Here is a tiny trained network, its code and every weight. The questions are about switching its units off for an input and a class, where a switched-off unit gives its printed mean instead of its output.

import numpy as np


def w(rows, s, z=0):
    codes = np.array(rows[::2]) - 128.0
    scale = np.full(codes.shape[1], s)
    scale[-1] = z or s
    return codes * scale


def f(y):
    return np.maximum(y, 0)


def log_softmax(a):
    a = a - a.max(-1, keepdims=True)
    return a - np.log(np.exp(a).sum(-1, keepdims=True))


def net(x, mask):
    res = np.array(x, float).reshape(1, 3) / 4 @ E
    y = f(res @ A[0][:, :-1].T + A[0][:, -1])
    res = res + np.where(mask, y, B[0][:, -1]) @ B[0][:, :-1]
    return log_softmax(res[-1] @ U[:, :-1].T + U[:, -1])


A, B = {}, {}
E = w([
[27,121,61,252,81,163,11,59,109,157],'x0',
[37,210,94,134,181,208,132,113,37,121],'x1',
[46,67,44,124,113,119,201,153,61,249],'x2',
],0.013)
A[0] = w([
[136,73,176,136,162,143,21,34,148,123,215],'N1',
[64,162,89,202,116,93,62,82,101,97,122],'N2',
[75,121,162,85,243,139,254,228,123,187,252],'N3',
[93,157,159,223,115,169,4,38,178,102,170],'N4',
[100,71,54,115,15,46,170,146,109,196,104],'N5',
[202,162,193,107,46,143,61,103,248,55,158],'N6',
],0.0077,0.0038)
B[0] = w([
[88,120,160,189,158,133,138,142,131,85,200],'N1',
[146,77,155,68,112,189,86,108,102,132,215],'N2',
[162,158,115,8,113,141,158,81,137,187,222],'N3',
[93,99,128,145,161,219,108,139,198,94,252],'N4',
[97,30,110,105,103,118,165,174,133,183,205],'N5',
[126,163,99,162,141,42,133,145,163,75,248],'N6',
],0.013,0.019)
U = w([
[254,164,240,80,139,96,161,131,152,89,226],'0',
[94,118,144,161,148,199,106,117,120,89,4],'1',
[76,196,84,112,141,182,153,89,26,171,64],'2',
[141,154,156,165,155,61,126,139,162,61,166],'3',
[131,53,118,121,106,92,181,127,138,203,175],'4',
],0.014,0.0024)

Each question gives the input, the list of numbers given to net, and the class t.
The units are the neurons (one row each of A and B). Each row of codes is followed by its name. A weight is (code - 128) times the scale printed after its matrix; where a second scale follows, it is the last column's (A, B and U).
mask holds one flag per neuron, in row order. A switched-off neuron (its flag False) gives its mean, the last column of its row in B, instead of its output. The means were averaged over made-up inputs and are rounded, as every weight is.
A unit's drop is (log p(t) with every unit on - log p(t) with that unit switched off) / (log p(t) with every unit on - log p(t) with every unit switched off).
The circuit of an input: a set's keep is (log p(t) with only the set's units on - log p(t) with every unit switched off) / (log p(t) with every unit on - log p(t) with every unit switched off). Starting from all 6 units, units are removed one at a time, each time the one whose removal leaves the highest keep (on an exact tie, the one counted first), for as long as the keep stays at least 0.8.
circuit, biggest first: the units of the circuit, biggest drop first
top k neurons: the k neurons with the biggest drops, biggest first
drop of u: that unit's drop, to one decimal
input [2,-2,-3], class 3: circuit, biggest first => [N6]
input [4,-2,-6], class 3: top 3 neurons => [N6; N5; N3]
input [6,6,4], class 1: top 2 neurons => [N3; N4]
input [8,-4,3], class 1: top 2 neurons => [N4; N3]
input [-5,5,-8], class 3: top 3 neurons => [N6; N2; N3]
input [-7,-5,-6], class 3: top 2 neurons => [N6; N2]
input [-6,5,5], class 2: top 2 neurons => [N3; N6]
input [-2,-6,-3], class 3: top 2 neurons => [N6; N3]
input [-5,-2,-6], class 3: drop of N3 => 0.2
input [3,-7,-8], class 3: drop of N6 => 0.2
input [-8,-8,3], class 4: drop of N5 => 1.5
input [-1,7,-2], class 2: drop of N4 => 0.1
